Each row has a class, written as a number after it.
[ 144  195  -71  492 -106  843   50   38  178 -150  -51  -15  171  475
  494  105    6 -281  -51 -236  -39  139 -119   77 -153 -206   -1 -277
  594 -182   47  288 -219   25  324 -168 -333] : 4
[ -30 -100   83  -34    3 -108 -156  106 -198   69   22 -210  -49 -236
 -205 -252  104   35  -88  174 -169  313  272 -100    7    8   26 -127
 -487 -164  -87    7  411 -177 -153  -21  172] : 7
[-206  -53  180 -309   96  240 -383   76 -222 -211  -72   10  229 -124
  115 -206   26  197   90 -324  -33  126  213   48 -126  473   -5 -306
 -149  150 -319   -5  201   25  159  -69 -393] : 1
[  40 -186  -65 -215 -257 -442  109   66   27   -6   -1  123   33 -122
   41  -35   12    8  -22   87  128 -125 -135 -101  102    3 -134 -112
  239  -26   32   -5   -1   92   50  -83  117] : 2
[  50 -200 -103  242   49  204  174   97    6 -187  166 -222  -41   51
  -24  259  -58  414  396 -242 -107  371   66  222 -206   93   14  -35
 -155  -56  238  -11 -248  -77 -103 -133  -52] : 2
[ -46    9   83  261   51  220  -14  -33   81  -32   70   65 -287  333
  238  -60 -207 -139  113  -87  -24    0  220   54   73    1   53 -108
 -161   13  277   54 -240 -224 -123  289   32] : 1
[ -21 -150   94 -180 -136  -98  -72  -30 -149  -97  -56  175  157  164
 -135  -23    3  -94   62   32   42   25 -178  100   13  274  -89   -7
  -62  311   16   47  -12  101   69   48  -18] : 3
[ 204  -45  127 -150  219  190  -20 -114   -9   11  -58  118   16  303
  275 -349 -168 -228   21  -22   28  258   35 -101  100 -160  178 -116
  304  262   50 -118  200 -261   72  157   85] : 5
[-242  -57  154 -226 -265  -57 -107  144  -38 -188 -166   45  255    2
 -107  -16  111  367   13  172   60 -137  189  180  370  551  -96 -201
 -392 -148   -2 -247  -44  306  -15 -303  -31] : 5
[  33   57 -159   76  -97  163 -168 -259   52 -173  -92   55 -182   99
  164  -82   61 -276  -25 -188  -18  155  201 -127 -165   46   -4 -274
  198  225  -28  199   56  100   33   81  -84] : 7
[ 351  -46  129 -147 -115  -18  382 -295  133  109 -256  232  147   16
 -226    3   99  154 -143   -6 -176  244 -347 -138  248   78  -18   22
   82  250  338 -191   -5   18 -391  280  243] : 11
[-181   -7   99  367  338  261  -80  194  -87 -170  223   12  109   74
  116  -10   74  521  195 -183 -220   84  -13  463  567  214  -40 -304
 -221 -456  -92   87  -76  200  -35 -265   14] : 9
[ -16  111 -391  411   79  -59  123 -249   11 -192 -224 -121 -347 -277
 -202  384   -2  369  -10   96  117   79  130   50   47  156 -444   53
   74  -77   71 -335 -130 -110 -126 -128 -376] : 10
[-132 -177   57   30  -87  295  425  330  -27   51  241 -182  290  -81
 -179 -225  -10  320  189  110 -197 -316  214  112  -71   45  102 -287
 -415 -319  372   70  323   57 -176 -368  -49] : 0
[  90   74  336 -189  140  256   42  293  156 -234   50   35 -219  314
  205   27   30  427  271  181   -3 -131  327  125  130  -60   96 -478
  -42  172 -144 -237  -93  138 -162  133  194] : 3
[ -63 -169 -231  349  -82  197  299   64 -203  -38  136 -214 -404 -123
 -243 -340   72 -286   63  -80  -99  -93   63  263  147  151  -71 -457
 -286 -426  410  196 -126  -80 -374 -220  132] : 6
[ 137   77  -88 -148  -46  -20 -179 -308  150 -313 -222  201   -9 -250
  111   20   78 -249 -197  -86  -80  341 -140 -162   32  154  -36   14
  231  115 -338  -67    6  215  135   51  -25] : 6
[   4   12   79  -89 -191   -3 -123   70   96   77  -39  -37  475 -226
  -19  120  131  156   21  135  -74  100  -84  -46  -18  -21 -112   -7
   33 -148   84  146  -96  187  -97 -235   70] : 2
[-148  -20  -79   19 -155  -38  -62  112   73  238   25   36 -265 -135
    7  -95   39 -271  -70  197 -110  121  105  -36 -115  -34  239  151
 -141  -62  -88  -46  122   51   92   53   98] : 4
[  21  -15  -67  187  -57   51   82  -52 -102   27   72   85 -100  113
 -119   39   98 -170 -167  -99    3   21 -106  -90   -2   24 -177 -163
  178  164 -188   59  147  -35  152   45 -121] : 1
[ -14  -27  134  -95  -38 -142 -101  115 -252  -85   -9 -118  226 -129
  -99  -97  100 -125  -10  165  135  -66  -80   68   88  277  -57   60
 -235 -212  -57  -71   56   47   80 -400  -98] : 1
[ 139 -208  -39  150  100  301   90   38  282  -69 -236    9 -136  475
  562 -117  -32 -498  -62  -50  -62  164 -196 -308  139 -139   38 -341
  372  200 -168 -223 -193  -69  311  255  -65] : 2
[  33   97  128 -497 -171 -222 -103  -69  125 -161 -197   46   91 -242
  -71  -10  173    6 -198   48  -26  249  159 -160 -121  221  119  -58
  -64  195  -79 -323  183  217   53 -220 -187] : 9
[-210  137   -2  284  -83  217  134   -4  171    4 -109  -72  -74 -249
  -95  151   66   76  -56 -174  -84 -188   23  -83 -151  285 -148  -79
 -157  -59   74   -9 -265   24 -153  -11 -225] : 6
[ -45  -57  -62 -200 -358 -305  -51   80   -1  155   80   26 -188 -188
  152 -158   68 -261 -129   80   28  -96  191 -481 -222 -248  238   -7
 -111   37  -83   77  394   56   37  142  240] : 2
[ 147  -22  108 -122 -224  292 -181 -169  -11 -156  -35  127  294 -114
  219 -461  -45 -314  -85 -100 -120  415  219 -103 -165  213  181 -355
  141  236 -175  -76  195   51  154  192  -94] : 8
[-198 -175  -33   92 -106  -34 -180  149  -42   23   44 -105   98 -190
  322 -147  125 -414 -148   23  -86   29   76  -59   96   74  137  100
 -139 -390  -91  -48 -175 -141    9  -67  143] : 5
[-152   64  -35  -55  113 -118  -90 -274 -109 -164  -22   49 -291 -180
 -117 -211 -196  -42  197  -81  -94   13  236   -2  -80  303  111  125
 -349   51  132  -13   79 -164 -267  419  141] : 5
[ -27   42 -105  251  -76   61  152  179 -106  208   86   75 -165   76
  -53   90   21  -91 -154   87  -24   31 -109  -18  231 -173 -116  -96
    7  -82  -76  134   60  -48  125  -62   52] : 3
[ -63   32  -85  311  -32  429  -95  220  -46   31  -78 -136 -344  157
  209 -243 -152 -376  -23 -107 -199  -66  186 -190  -61 -333  196    2
 -616  -83 -119  207    5  -39   56  -24  282] : 6
[ -13 -470  -23  241   78  725  168  165  111   18  150 -253 -239  409
  236  109   38  442    5  204 -200 -357   77   39  393  -97 -226 -451
  199 -257  170 -131 -256  -92  -78   73  139] : 3
[ 130  153  264 -152   82  241   10   16  158  -67  -53   55  -64   35
  -53   49  -47   18  -65  -93  -49  196  -14 -165 -159   -8   52 -148
  172  279  -64   33   46    7  127  -43  -49] : 0
[ 216  222    4  105 -352  899  369  -84    3  -45   91   74  554   77
 -113 -144  -18  262  176 -344   32 -167   46  266 -134   70  -63 -417
  604 -151  258  300  -92    1 -210 -240   43] : 4
[ -26   48 -326 -272 -115 -584  180 -186   45  399 -168   80 -354   52
  126 -140   88 -244 -102  270   68  114  189  -79 -157 -191  128  130
   27  287  -72 -135  396   30   19  -60   71] : 5
[ -54  247 -139   13  -92    6  -24 -137   26  -20 -139  354    3 -142
   79 -137 -145   59   92  -12  -64   21  223   83   24   87   17  106
  360   38   58 -194   53  -39   39    8  -68] : 9
[-148 -300  -45 -176  464 -118   96  112 -100  -88 -187  127 -410  539
  233  -66 -108  272   20  -35  -14   45 -370  318  778  169  176  176
   15   -4  -42   91  209  -16  213   50   -2] : 11
[-105   84  -54  -28 -256   19 -169   77  -26  199  -75  165  147  193
   17 -353  -76 -152 -140  -65  -56  345  -49  118  192  -13  166   88
 -159  123  -95  136  294  241  283 -177  -54] : 4
[  70  -72  222    4  222   77 -103   60  -27 -398  -74   45  -65  268
  637 -120   -1  367  109 -133 -111  297  121  149   74  -21   79 -215
  103   23  -37 -464  -44  -78   29 -176   66] : 2
[  33   40  152 -535 -330  -68  -12  107  -68  -15 -224  180  252 -181
  -59 -232 -179  227  -71  -24   64  120   -3 -139  285  212  166   97
 -429    7    9 -261  193  136   41  -94   66] : 9
[-131   16  294 -202 -244   -7 -212  160  -49  347  211   83  -35 -177
  -71 -265   21   60  -99   54  -57  229  197  -88  -39  -57  280   32
 -280  162 -111  205  310  -49 -157  178  380] : 3
[ 411  163  -19  366 -194  196  114  -46 -244   34  156  -31  -88  -93
  -10   65  -70  148  -22   91  121  322 -227   56  231 -148 -258  -60
  473  -63  110 -172 -330 -137  -97   81  210] : 4
[ -39  132  -83  380   54  -73  111  -49  156  185  -19   66 -151  386
  211   33    1  -44   13   56    1  104  176  232  -70 -101  -72   52
   -3  144 -114  194   90 -113   48  -60 -176] : 11
[ -89 -276  -10  411  116  125   66  123   -8 -131   90 -196 -235  163
  217  -29 -148   93  308  -72  -14 -200  219 -123   10   71   54   19
 -411 -266  280  -36 -101 -236  -91  -25  115] : 5
[  70 -112  155 -226 -136 -159   13  114 -159  -10   33   31  186    4
 -396  -97   55 -255 -191   57   94 -125 -464  -85  173  107   35  -47
  -76   56 -312  263  251  246  251   97  129] : 10
[-284 -113 -160  157  244 -213 -114  -77   67    0  -32 -227   99  461
  369  143   71 -165  -60  -23  164 -134   65  267 -194 -138   71  146
 -124 -169  -72  -33   38  -41  306 -302 -268] : 10
[ -33  -44 -342  317   51  179  111 -149  -73  -79  -47   11 -179  400
  183 -247  -26 -186  -62 -150  -17    1  144  153   25  -88   16 -217
  316  176 -102  422  419   40  298 -163 -214] : 0
[  78 -234  -66  174 -347  242  -47 -208  -67  -75  120 -190  127 -185
 -146  -66  103 -162 -216 -304  -56   18  118 -307   30  228 -176  -95
 -147 -218  -30  204  -48 -208 -148   44  155] : 1
[  70  -95 -167   51  -65   57  163   70   -7 -313 -165  -42  159  -14
  791   31  -72  123  197 -264   86 -217  -52   29 -472  -51   47 -250
  896 -162  159   76 -193  -31  326 -185 -324] : 2
[  57  -68    9 -407  -33  261   87   70  -42 -134  259 -142 -438  -17
 -218 -169  -40  409  467  236 -276  503  250   84  229  282  -21 -379
 -347  -92  351 -183  133   70 -468  -23  247] : 7
[ 133 -138   38  103   -7  263  -19  -64   84  113 -173  -18  -49  -44
  -48 -232  -34 -462 -145  -83 -185  441   16  -57 -192  108  139  -92
 -367  213 -246 -140  -56  -69  109  145  -73] : 5
[ 305 -192   53 -180  255   96  231  -49 -347 -517   -6  137  -27   73
  -18 -139 -130  663   38 -300  -15   15 -210  118  145  -91  -12 -490
  633   34  -65  -17  485  -34  233   43  140] : 9
[ -65   16   30  -43 -213 -213 -165 -198   94  113 -145  -78  -37 -295
 -374  -73   38 -167  -90  313  115  214  329   23 -226  393    1  101
 -350   66  177 -380   29   51    2 -213 -268] : 4
[-111 -335  139  233   64  158  -30  174   53   40  236  -81   -6  -37
   65 -101  114  -81  163  -68 -113   42  167  -47   77  249  -14  -51
 -889 -261 -138 -116    7 -107 -227 -165   12] : 0
[ -84 -110   15  431  -83  231  153  243   30  412  176  -76 -253  354
    8 -139   10 -439 -184   93  -39   52   37 -116  181 -349   85 -114
 -399   83   -4   46  -26 -186  -19   35  322] : 8
[  14  160   35  253 -139  369   17 -129  190  129  -19    2 -235   11
  318 -179 -104 -202 -155 -246  -37  519  205   41  -65  143  205 -174
  153 -197   85   -8 -109 -265   76   73 -131] : 11
[ -65   46 -161  245    8  123   82  -52 -146  -53   12  105  -92  -96
 -118   52    3   23  -59 -128   22   31  -73  -80   57  106 -126 -204
   99   57 -264  100  254   42  216   22  -64] : 4
[ -92   54  -28  224   13  241  -75   56 -149 -172   70  -39 -194   18
  224 -120  -31  132  -76 -120 -212  -84  260   37 -194 -257  218 -124
  -92   43 -147  152  220   64   53  162  184] : 1
[ -32  -72   93  171  -77  208   36   76  148  174 -115   11  172  190
  126  -48   68   -6  -30  -51   17 -268  227 -102   96   -4   39   83
 -219  -67  142 -133  -71 -170 -163  -65 -108] : 9
[ 407 -402 -189  378  170 -153  226  -96  -77   97   44  -28 -579  198
  199  137 -111 -301 -153 -174  155  442 -120  -52   29 -332  -26  -76
   39  152  -40 -296 -304 -393  200   74  151] : 8
[-226   88   -9   42  -57   72   46 -100   45  146   75   67  -61 -206
   18   40  -23  101   66   -5 -140  -26  157 -259 -201  -40   82   43
 -328   95  285  202  273   -1 -287   69  120] : 1
[-227  375   98  279  -66  245  -27    9   90  -15   81  154   96  155
  266 -112  -78  -53   -1  111 -170  -79  148   79  -81 -155   93  -45
  251  144  204   34  -44   98   -3    9  112] : 8
[-224    2  -94 -299 -177 -296 -156  -58 -125  110 -119  164  242    4
   36 -209  -34  -54  -26   87  146  -40 -119   83  305  285  -22   53
  140  160  -42  139  154  215  144   92 -105] : 0
[  52 -285   18 -462  -66 -101    1   30 -120 -185  -89  143   92  -47
  -81 -150    3  537   80   95    4   38  -24 -126  327  115   42  -35
 -176  121  -90 -202  543  239   -8 -109  173] : 1
[-278   21 -331  346   20 -304  126   38   68  182 -123  139 -435  274
  175  191   14  -77 -144  172  204 -338   87  130  -29 -362    9  137
   53  201   29   67   93   82  156  -76  -99] : 8
[-137  274  -66 -166 -199  143  -34 -114 -172  -65  165   49   47 -423
   34 -223  -79   54 -121 -115  -48  -62  274 -213  -91   94  -36 -216
   72 -190  -95  140  380 -103  -68  104  -16] : 7
[  86 -207   37  -48  -89  -76   20  112   25 -105  -75  133  157   45
  110    6  -86  -65  -72  155  -73   26  -94  154  254   82  -90  -10
 -322  -31 -254  -81 -190  131  158  -65   42] : 2
[  28 -172    8  106 -271  179   31  -14   56  161  188  -72 -143  -61
 -134  -65 -163  -50  -82  -39  132  -17  118 -167   39  -24   61  137
 -224 -122  240   38  -34 -210 -103  104  115] : 6
[  51  178  159 -228 -256  135 -130   74 -127  265 -177  141  214  -86
 -213 -116  146  121 -172  -13  -27  395 -237 -139  284  195    1   -2
  120  -39 -195   89  321   95   93   -5   31] : 0
[ -10   94  247   -8  264  111  -82  137   90 -135  -32   44  -17  -40
  148   39  -54  330   24 -123 -167   96   14  -59  202  -72  162  160
  243  -59   30 -197 -129 -154  -45  115  206] : 1
[  32  347  301 -113   50  -57  -46   97  -32  -93   73   62 -231 -216
 -164   76  250  460  -73    3   35 -244  221  127  141  136  -54 -274
  520 -282   -4  104   53   57 -132 -351  146] : 4
[-189  -74   66 -312  -13 -357   55  -10  -40   22  -19   52 -106  -58
 -224  -89  -61   70  -34  106  126  101 -175  -59  190  207  -57  -48
 -304   34   82  -44  297   51   -1  -65   72] : 0
[-145  -41 -238   39 -141 -313  -34  -13   96 -170 -526  -56  124  467
   29  187   70  307  178  149   57  122  265  499  -72  283 -241   38
 -138   63  447 -663 -407  136   23 -256 -623] : 5
[ 113  -75  218  -55   99  -21   95  109 -170  -31   -3  -29   35  -41
  -23 -217  -41  -88  -24   37 -130  296  164 -135   99  235  -40 -154
 -451  -36 -268 -217  267 -356   16   34    2] : 1
[  56   50  -55   98 -111   57  -68 -112  189 -227 -122   19 -139  -94
    8   -3   21 -266 -142    7  -30  296   -8  115  -36   87  -33 -264
   35   79  -24  -62 -274  210   32   52 -174] : 2
[ 105  -97  143  149   69  496 -230  259  -86 -124   16 -190 -186  215
  287 -151   58 -394 -104   63  -97  117   19  -29 -132  -68  -30 -363
  125   62 -291   52 -129  -14  321 -168 -165] : 7
[ 178   97   51 -241  -18  133    6 -164   23 -259  -90   11  312  -78
 -313 -161 -161  -15  -69 -103   94  151 -227  -65  169   84    6  -51
 -117   14 -225  133  212  191  136  -36  116] : 7
[ 470  -58   38  203   50  545  538  -27  195  -41 -134   46 -213  226
  243 -111 -190  233  -46 -367 -217  240 -198  -73  148 -290  136 -198
  301  129  169   45 -145 -162 -105   77  316] : 4
[ 140 -145  -14 -238  -39  252 -104  -26  -41  -41  -39    0   62   29
  237 -433 -159 -290  143 -242 -111  387  139  -88   32  195  242 -129
 -234  139   12   94   93  -66    4  152 -145] : 11
[-122  -54  -37  287 -145  101 -129   40  110   68  -97  129  -62   64
  263 -157  -30  202  129   84 -148  146  295   54   99  104   93  139
 -193  -41  -25 -214   50   11  -30   36   49] : 3
[ 190  -27  -43 -149   29 -244  -24 -114   30  -96 -284  221  189   15
  -72 -293 -169 -258    7   -1   34  184    0  251  126   95  156   56
 -372  -14 -164 -217  -12  139  124  132  -89] : 5
[-129 -347  -75 -110  -44 -401  -48   50 -128 -346  -98   98  260  162
  136  -32  150  370  113   47  103 -174   75   11  180   64    3 -162
  -79   26  -31    4  478  254   87 -109   79] : 0
[ -22 -118  -73 -168    8  204  -12 -166  176 -426 -121  137  310    9
  224   70  118  363 -107 -191  -53  -30 -116  292  285  374  -12  -61
  844  -58 -262  -91 -136  273  308 -271  -99] : 11
[ 132   75  122 -110  -20    9 -140  -31  107  -54 -120  130  -50   28
   46 -246  -83 -189  -80 -126   18  416   40 -109   -9 -160  163 -149
   91  236   89 -128   47    4   27  103   57] : 0
[ 300  228    9  351  543  482  180  -16  -49 -104  -63 -186  159  -31
  -24 -210 -180  285  110 -109 -242   66 -135  221  234 -349   20 -317
  199 -346  -72  -88  -78   -9   41  -33  193] : 9
